Below is a small trained network, with its code and all its weights. Each question gives an input and a class and asks what happens when units are switched off, that is, made to give their printed mean instead of their output.

import numpy as np


def w(rows, s, z=0):
    codes = np.array(rows[::2]) - 128.0
    scale = np.full(codes.shape[1], s)
    scale[-1] = z or s
    return codes * scale


def f(y):
    return np.maximum(y, 0)


def log_softmax(a):
    a = a - a.max(-1, keepdims=True)
    return a - np.log(np.exp(a).sum(-1, keepdims=True))


def net(x, mask):
    res = np.array(x, float).reshape(1, 2) / 4 @ E
    y = f(res @ A[0][:, :-1].T + A[0][:, -1])
    res = res + np.where(mask, y, B[0][:, -1]) @ B[0][:, :-1]
    return log_softmax(res[-1] @ U[:, :-1].T + U[:, -1])


A, B = {}, {}
E = w([
[250,89,101,147,137,203,93,107],'x0',
[99,190,32,155,163,106,107,199],'x1',
],0.019)
A[0] = w([
[119,115,190,126,96,169,146,105,124],'N0',
[126,174,86,125,137,135,123,192,147],'N1',
[127,155,106,146,148,87,127,175,116],'N2',
[143,189,152,147,148,123,131,142,124],'N3',
[190,88,167,100,128,182,126,79,171],'N4',
[90,169,70,156,134,134,121,157,210],'N5',
[143,152,113,124,142,103,169,158,136],'N6',
[151,8,100,91,65,179,128,86,194],'N7',
[159,142,62,172,204,168,68,179,180],'N8',
[64,128,120,83,161,76,171,126,76],'N9',
[146,103,153,74,119,114,139,82,118],'N10',
[161,40,169,136,114,151,119,60,175],'N11',
[88,107,225,98,35,62,173,111,38],'N12',
[132,100,132,80,76,112,113,71,122],'N13',
[93,168,102,158,128,99,131,129,254],'N14',
[80,67,176,54,68,75,230,124,50],'N15',
[128,106,134,141,117,133,147,90,109],'N16',
[202,140,115,143,136,181,79,120,130],'N17',
[148,136,89,153,169,115,121,136,67],'N18',
[109,157,59,145,137,119,97,193,153],'N19',
[167,84,155,118,116,135,124,78,130],'N20',
[171,98,149,79,109,170,137,43,140],'N21',
[150,126,160,149,100,131,152,88,86],'N22',
[84,180,122,106,152,70,138,188,98],'N23',
[33,204,121,107,124,77,145,131,239],'N24',
[131,142,87,191,164,124,73,167,216],'N25',
[144,107,84,143,154,126,105,156,97],'N26',
[5,194,176,100,104,48,185,163,51],'N27',
[182,90,129,165,122,157,118,93,45],'N28',
],0.015,0.007)
B[0] = w([
[134,156,110,146,155,205,156,124,164],'N0',
[120,175,77,110,131,113,158,109,188],'N1',
[70,174,106,122,120,95,88,147,176],'N2',
[130,124,122,128,134,110,82,135,145],'N3',
[137,92,181,197,81,178,102,95,195],'N4',
[138,156,78,80,149,79,143,110,201],'N5',
[87,134,109,125,141,92,103,134,155],'N6',
[185,80,179,193,102,219,103,116,193],'N7',
[165,128,146,74,90,73,169,135,211],'N8',
[53,148,65,82,183,118,66,179,186],'N9',
[155,166,110,108,194,187,145,105,160],'N10',
[168,102,146,173,156,224,110,148,195],'N11',
[184,79,181,123,33,65,175,104,193],'N12',
[126,115,104,116,155,195,143,99,158],'N13',
[127,173,103,113,140,55,60,133,192],'N14',
[181,65,177,115,8,98,141,118,191],'N15',
[138,130,91,104,160,153,142,114,145],'N16',
[128,95,148,61,150,123,147,191,190],'N17',
[139,99,172,101,93,67,158,88,156],'N18',
[122,172,67,89,176,112,183,87,206],'N19',
[129,130,190,175,179,191,111,123,172],'N20',
[156,107,165,155,171,224,113,150,187],'N21',
[113,151,117,139,153,135,150,90,152],'N22',
[124,159,150,132,88,64,176,47,206],'N23',
[108,139,146,140,50,25,2,119,240],'N24',
[169,168,112,61,128,62,181,151,195],'N25',
[117,117,154,92,86,92,151,129,159],'N26',
[119,175,100,89,183,112,12,231,253],'N27',
[121,68,169,212,62,127,82,114,169],'N28',
],0.011,0.034)
U = w([
[122,134,128,108,44,74,127,65,179],'0',
[110,163,104,70,253,100,124,174,139],'1',
[144,69,159,154,99,139,80,168,244],'2',
[117,114,139,200,195,183,73,93,112],'3',
[161,89,147,118,123,156,218,78,109],'4',
[93,96,116,169,140,115,151,115,1],'5',
],0.016,0.0024)

Each question gives the input, the list of numbers given to net, and the class t.
The units are the neurons (one row each of A and B). Each row of codes is followed by its name. A weight is (code - 128) times the scale printed after its matrix; where a second scale follows, it is the last column's (A, B and U).
mask holds one flag per neuron, in row order. A switched-off neuron (its flag False) gives its mean, the last column of its row in B, instead of its output. The means were averaged over made-up inputs and are rounded, as every weight is.
A unit's drop is (log p(t) with every unit on - log p(t) with that unit switched off) / (log p(t) with every unit on - log p(t) with every unit switched off).
The circuit of an input: a set's keep is (log p(t) with only the set's units on - log p(t) with every unit switched off) / (log p(t) with every unit on - log p(t) with every unit switched off). Starting from the 12 units with the biggest drops (on a tie, the unit counted first), units are removed one at a time, each time the one whose removal leaves the highest keep (on an exact tie, the one counted first), for as long as the keep stays at least 0.8.
units of the circuit, in order: the units of the circuit, biggest drop first
unit that matters most: the unit with the biggest drop
k most important neurons: the k neurons with the biggest drops, biggest first
drop when u is switched off: that unit's drop, to one decimal
input [3,1], class 4: units of the circuit, in order -> [N27; N24]
input [6,3], class 4: units of the circuit, in order -> [N24; N27]
input [1,8], class 0: unit that matters most -> N27
input [5,3], class 4: units of the circuit, in order -> [N24; N27]
input [0,8], class 0: 3 most important neurons -> [N23; N27; N8]
input [-1,-1], class 2: 2 most important neurons -> [N23; N19]
input [3,4], class 1: 2 most important neurons -> [N24; N15]
input [7,2], class 2: 4 most important neurons -> [N28; N23; N19; N5]
input [2,5], class 1: 4 most important neurons -> [N15; N12; N24; N4]
input [-1,1], class 1: 4 most important neurons -> [N15; N12; N4; N28]
input [3,3], class 1: 3 most important neurons -> [N24; N15; N12]
input [-3,-8], class 4: 2 most important neurons -> [N12; N24]
input [-6,3], class 1: 2 most important neurons -> [N27; N9]
input [-1,4], class 1: 2 most important neurons -> [N15; N12]
input [-5,3], class 1: units of the circuit, in order -> [N27]
input [2,3], class 1: 3 most important neurons -> [N24; N15; N12]
input [-4,-4], class 2: drop when N23 is switched off -> 0.2
input [3,-1], class 3: drop when N21 is switched off -> 0.0
input [-1,-6], class 4: drop when N12 is switched off -> 0.4
input [-3,-6], class 2: unit that matters most -> N19
